Below are the code and all the weights of a small trained network. Each question names an input and a target symbol and asks about switching units off, where a switched-off unit gives its printed mean instead of its output.

import numpy as np


def w(rows, s, z=0):
    codes = np.array(rows[::2]) - 128.0
    scale = np.full(codes.shape[1], s)
    scale[-1] = z or s
    return codes * scale


def norm(h):
    return h / np.sqrt((h * h).mean(-1, keepdims=True) + 1e-5)


def f(y):
    return np.maximum(y, 0)


def softmax(a):
    e = np.exp(a - a.max(-1, keepdims=True))
    return e / e.sum(-1, keepdims=True)


def log_softmax(a):
    a = a - a.max(-1, keepdims=True)
    return a - np.log(np.exp(a).sum(-1, keepdims=True))


def net(x, mask):
    ids = ['γδεζηλμ'.index(c) for c in x.split()]
    T = len(ids)
    res = E[ids] + P[:T]
    u = 0
    for l in range(2):
        r = norm(res)
        for j in range(3):
            rows = slice(2 * j, 2 * j + 2)
            q, k, v = (r @ M[l][rows].T for M in (Q, K, V))
            z = softmax(np.where(np.tri(T) > 0, q @ k.T / 2**0.5, -1e9)) @ v
            o = O[l][rows]
            res = res + np.where(mask[u + j], z, o[:, -1]) @ o[:, :-1]
        u += 3
        y = f(norm(res) @ A[l][:, :-1].T + A[l][:, -1])
        res = res + np.where(mask[u : u + 16], y, B[l][:, -1]) @ B[l][:, :-1]
        u += 16
    return log_softmax(norm(res)[-1] @ U[:, :-1].T + U[:, -1])


Q, K, V, O, A, B = {}, {}, {}, {}, {}, {}
E = w([
[180,112,138],'γ',
[57,64,170],'δ',
[191,139,127],'ε',
[126,76,122],'ζ',
[240,83,138],'η',
[46,168,83],'λ',
[120,202,254],'μ',
],0.0014)
P = w([
[149,149,131],'0',
[249,183,87],'1',
[109,74,138],'2',
[156,93,145],'3',
[159,106,125],'4',
[153,104,119],'5',
[159,117,116],'6',
[155,112,106],'7',
[165,131,94],'8',
[163,131,112],'9',
],0.0011)
Q[0] = w([
[10,219,225],'L0H1',
[105,152,29],'L0H1',
[153,34,56],'L0H2',
[85,191,253],'L0H2',
[55,125,100],'L0H3',
[42,117,56],'L0H3',
],0.0041)
K[0] = w([
[227,12,56],'L0H1',
[217,132,215],'L0H1',
[151,240,157],'L0H2',
[108,10,4],'L0H2',
[205,122,164],'L0H3',
[231,113,230],'L0H3',
],0.004)
V[0] = w([
[139,98,240],'L0H1',
[98,84,17],'L0H1',
[135,32,54],'L0H2',
[123,168,223],'L0H2',
[103,252,124],'L0H3',
[114,174,68],'L0H3',
],0.0025)
O[0] = w([
[163,179,190,163],'L0H1',
[123,115,11,2],'L0H1',
[184,93,5,99],'L0H2',
[126,181,192,144],'L0H2',
[56,88,149,99],'L0H3',
[99,91,79,102],'L0H3',
],0.0034,0.00064)
A[0] = w([
[172,107,107,151],'L0N1',
[103,130,99,137],'L0N2',
[123,145,129,6],'L0N3',
[182,104,119,138],'L0N4',
[147,113,99,170],'L0N5',
[84,162,166,72],'L0N6',
[115,171,184,100],'L0N7',
[174,154,88,220],'L0N8',
[183,128,143,156],'L0N9',
[57,255,136,96],'L0N10',
[129,162,189,65],'L0N11',
[71,130,69,114],'L0N12',
[71,56,184,125],'L0N13',
[162,119,94,169],'L0N14',
[54,143,193,38],'L0N15',
[133,138,108,201],'L0N16',
],0.0024,0.002)
B[0] = w([
[95,141,140,184],'L0N1',
[99,116,138,143],'L0N2',
[116,99,149,128],'L0N3',
[95,126,161,186],'L0N4',
[97,111,152,178],'L0N5',
[121,132,215,136],'L0N6',
[142,71,127,161],'L0N7',
[88,102,163,249],'L0N8',
[99,111,151,210],'L0N9',
[22,222,112,161],'L0N10',
[114,27,108,151],'L0N11',
[116,68,177,150],'L0N12',
[174,213,140,148],'L0N13',
[90,136,144,190],'L0N14',
[252,178,187,137],'L0N15',
[98,104,150,201],'L0N16',
],0.0025,0.002)
Q[1] = w([
[208,214,99],'L1H1',
[232,120,102],'L1H1',
[176,133,254],'L1H2',
[100,139,6],'L1H2',
[230,141,198],'L1H3',
[232,145,199],'L1H3',
],0.0045)
K[1] = w([
[227,136,217],'L1H1',
[171,194,166],'L1H1',
[138,3,10],'L1H2',
[102,245,247],'L1H2',
[39,132,42],'L1H3',
[37,127,39],'L1H3',
],0.0043)
V[1] = w([
[111,152,186],'L1H1',
[151,3,155],'L1H1',
[55,149,164],'L1H2',
[218,82,83],'L1H2',
[64,206,72],'L1H3',
[183,135,73],'L1H3',
],0.0028)
O[1] = w([
[122,146,63,211],'L1H1',
[246,201,116,208],'L1H1',
[119,222,81,178],'L1H2',
[138,3,201,75],'L1H2',
[31,159,164,8],'L1H3',
[113,65,178,33],'L1H3',
],0.0032,0.0017)
A[1] = w([
[7,166,111,98],'L1N1',
[78,188,113,137],'L1N2',
[65,18,217,127],'L1N3',
[135,186,209,118],'L1N4',
[181,48,192,164],'L1N5',
[124,75,77,66],'L1N6',
[121,165,211,129],'L1N7',
[29,107,108,77],'L1N8',
[17,202,230,101],'L1N9',
[174,140,15,161],'L1N10',
[96,181,66,121],'L1N11',
[139,173,217,125],'L1N12',
[15,150,85,91],'L1N13',
[3,149,113,2],'L1N14',
[35,152,89,90],'L1N15',
[73,58,76,5],'L1N16',
],0.0024,0.0044)
B[1] = w([
[138,67,135,148],'L1N1',
[99,103,155,176],'L1N2',
[104,72,185,137],'L1N3',
[88,147,105,170],'L1N4',
[73,120,141,204],'L1N5',
[109,213,59,128],'L1N6',
[94,119,117,164],'L1N7',
[184,156,49,130],'L1N8',
[144,151,247,154],'L1N9',
[97,106,84,250],'L1N10',
[91,98,135,168],'L1N11',
[82,138,106,176],'L1N12',
[144,85,83,145],'L1N13',
[58,218,37,128],'L1N14',
[96,71,114,141],'L1N15',
[254,247,2,128],'L1N16',
],0.0043,0.0023)
U = w([
[158,143,135,14],'γ',
[162,137,122,4],'δ',
[251,221,11,163],'ε',
[118,11,206,140],'ζ',
[238,63,161,164],'η',
[1,41,17,178],'λ',
[67,246,250,207],'μ',
],0.0048,0.0042)

Each question gives the input, a string of symbols that net reads in full, and the target symbol t.
The units are the heads (2 rows each of Q, K, V and O) and the neurons (one row each of A and B). Each row of codes is followed by its name. A weight is (code - 128) times the scale printed after its matrix; where a second scale follows, it is the last column's (O, A, B and U).
mask holds one flag per unit, layer by layer, with each layer's heads first. A switched-off unit (its flag False) gives its mean, the last column of its rows in O or B, instead of its output. The means were averaged over made-up inputs and are rounded, as every weight is.
A unit's drop is (log p(t) with every unit on - log p(t) with that unit switched off) / (log p(t) with every unit on - log p(t) with every unit switched off).
The circuit of an input: a set's keep is (log p(t) with only the set's units on - log p(t) with every unit switched off) / (log p(t) with every unit on - log p(t) with every unit switched off). Starting from the 12 units with the biggest drops (on a tie, the unit counted first), units are removed one at a time, each time the one whose removal leaves the highest keep (on an exact tie, the one counted first), for as long as the keep stays at least 0.8.
circuit, biggest first: the units of the circuit, biggest drop first
top k neurons: the k neurons with the biggest drops, biggest first
top k neurons in layer l: the k neurons of layer l with the biggest drops, biggest first
heads that matter: for each layer, one digit per head in row order, 1 if its drop is at least 0.15 and else 0, layers parted by /
drop of u: that unit's drop, to one decimal
input δ ε μ η, target μ: heads that matter => 110 / 000
input ε ε μ ζ γ, target μ: circuit, biggest first => [L0H1]
input ζ δ ε ε λ, target ζ: heads that matter => 011 / 010
input ε λ ε η, target λ: circuit, biggest first => [L1H3 L1N9]
input η η η γ, target η: circuit, biggest first => [L1H2 L1H1]
input ζ ε ε λ λ μ, target ζ: circuit, biggest first => [L1H2 L0H2]
input η μ δ ζ ε μ η ζ, target μ: circuit, biggest first => [L0H1 L0H3]
input λ ε λ ε μ λ λ μ ε η, target μ: heads that matter => 010 / 101
input ζ ε ε δ δ μ ε γ, target ζ: heads that matter => 010 / 010
input ε δ ε μ ε ζ, target ε: heads that matter => 000 / 101
input ε ε ζ λ λ ε μ, target ε: top 2 neurons => [L0N12 L1N5]
input ε λ ε μ λ λ ε ε λ η, target λ: heads that matter => 000 / 000
input μ λ ε, target μ: heads that matter => 010 / 000
input μ ε γ, target μ: heads that matter => 100 / 000
input γ η ε, target η: heads that matter => 000 / 011
input λ ε ε γ δ, target ε: top neuron in layer 0 => [L0N10]
input μ η ε μ ε δ, target μ: heads that matter => 100 / 000
input δ ε δ γ, target ε: top 2 neurons in layer 1 => [L1N9 L1N2]
input ε γ λ ε ζ μ, target ε: drop of L0N12 => 0.1
input ε η ε η ε ε δ, target ε: drop of L1H1 => 0.3
